Here is a tiny trained network, its code and every weight. The questions are about switching its units off for an input and a class, where a switched-off unit gives its printed mean instead of its output.

import numpy as np


def w(rows, s, z=0):
    codes = np.array(rows[::2]) - 128.0
    scale = np.full(codes.shape[1], s)
    scale[-1] = z or s
    return codes * scale


def norm(h):
    return h / np.sqrt((h * h).mean(-1, keepdims=True) + 1e-5)


def f(y):
    return y / 2 * (1 + np.tanh(0.7978845608 * (y + 0.044715 * y**3)))


def log_softmax(a):
    a = a - a.max(-1, keepdims=True)
    return a - np.log(np.exp(a).sum(-1, keepdims=True))


def net(x, mask):
    res = np.array(x, float).reshape(1, 4) / 4 @ E
    u = 0
    for l in range(2):
        y = f(norm(res) @ A[l][:, :-1].T + A[l][:, -1])
        res = res + np.where(mask[u : u + 5], y, B[l][:, -1]) @ B[l][:, :-1]
        u += 5
    return log_softmax(norm(res)[-1] @ U[:, :-1].T + U[:, -1])


A, B = {}, {}
E = w([
[159,254,131,101,168,147,108],'x0',
[85,101,219,144,139,100,211],'x1',
[129,80,128,54,49,151,192],'x2',
[134,137,214,167,120,244,75],'x3',
],0.0057)
A[0] = w([
[103,87,154,106,112,234,111,168],'0.n0',
[93,175,86,57,166,30,85,254],'0.n1',
[124,66,81,53,155,38,241,150],'0.n2',
[138,37,254,144,7,178,69,26],'0.n3',
[117,24,174,76,39,161,198,62],'0.n4',
],0.005,0.0019)
B[0] = w([
[255,73,147,98,140,89,227,173],'0.n0',
[208,97,139,89,216,117,190,230],'0.n1',
[82,209,93,94,137,100,25,253],'0.n2',
[99,164,84,130,221,106,127,197],'0.n3',
[60,37,121,70,171,130,216,218],'0.n4',
],0.0067,0.004)
A[1] = w([
[1,96,94,73,54,73,118,2],'1.n0',
[92,101,155,239,188,137,63,62],'1.n1',
[146,95,103,98,147,166,93,149],'1.n2',
[110,160,113,152,129,147,51,103],'1.n3',
[112,167,181,148,109,156,114,52],'1.n4',
],0.0086,0.0039)
B[1] = w([
[50,211,224,154,3,96,106,252],'1.n0',
[159,57,120,254,73,127,103,215],'1.n1',
[94,109,127,112,47,124,129,192],'1.n2',
[148,93,213,122,123,95,239,165],'1.n3',
[208,148,125,104,58,130,136,125],'1.n4',
],0.0093,0.0036)
U = w([
[69,24,170,97,186,177,218,167],'0',
[105,161,140,199,201,121,139,22],'1',
[155,64,61,87,15,162,120,90],'2',
[7,122,137,87,30,57,129,166],'3',
[145,152,71,78,224,58,90,200],'4',
[170,32,155,235,105,116,106,197],'5',
[204,194,197,116,109,191,122,111],'6',
[78,158,175,140,117,104,144,3],'7',
],0.014,0.0048)

Each question gives the input, the list of numbers given to net, and the class t.
The units are the neurons (one row each of A and B). Each row of codes is followed by its name. A weight is (code - 128) times the scale printed after its matrix; where a second scale follows, it is the last column's (A, B and U).
mask holds one flag per neuron, layer by layer. A switched-off neuron (its flag False) gives its mean, the last column of its row in B, instead of its output. The means were averaged over made-up inputs and are rounded, as every weight is.
A unit's drop is (log p(t) with every unit on - log p(t) with that unit switched off) / (log p(t) with every unit on - log p(t) with every unit switched off).
The circuit of an input: a set's keep is (log p(t) with only the set's units on - log p(t) with every unit switched off) / (log p(t) with every unit on - log p(t) with every unit switched off). Starting from all 10 units, units are removed one at a time, each time the one whose removal leaves the highest keep (on an exact tie, the one counted first), for as long as the keep stays at least 0.8.
units of the circuit, in order: the units of the circuit, biggest drop first
most important unit: the unit with the biggest drop
top k neurons: the k neurons with the biggest drops, biggest first
top k neurons in layer l: the k neurons of layer l with the biggest drops, biggest first
drop when u is switched off: that unit's drop, to one decimal
input [-1,7,-7,1], class 5: top neuron : [1.n1]
input [-2,4,-6,-3], class 5: units of the circuit, in order : [1.n1; 0.n4]
input [-5,2,-7,-7], class 4: top 3 neurons in layer 0 : [0.n1; 0.n4; 0.n2]
input [6,7,7,8], class 0: units of the circuit, in order : [0.n4; 1.n0]
input [6,-8,-6,1], class 6: units of the circuit, in order : [1.n3; 0.n3]
input [-2,4,-5,-4], class 4: top 2 neurons in layer 0 : [0.n1; 0.n2]
input [-1,1,0,2], class 0: top 2 neurons in layer 0 : [0.n2; 0.n4]
input [5,2,6,8], class 0: units of the circuit, in order : [0.n2; 1.n0]
input [-6,-6,5,6], class 0: units of the circuit, in order : [0.n4; 0.n3]
input [2,-8,-6,0], class 5: top 4 neurons in layer 0 : [0.n2; 0.n0; 0.n3; 0.n4]
input [6,3,5,-7], class 4: units of the circuit, in order : [0.n1; 1.n0]
input [1,3,2,7], class 0: top 3 neurons in layer 0 : [0.n0; 0.n3; 0.n2]
input [-2,-2,-2,-6], class 4: drop when 0.n1 is switched off : 1.8
input [-4,-1,3,3], class 0: most important unit : 0.n0
input [4,4,-4,5], class 5: drop when 0.n1 is switched off : 0.1
input [6,2,7,1], class 0: drop when 1.n0 is switched off : 0.5
input [8,4,4,-4], class 4: drop when 1.n0 is switched off : 0.2
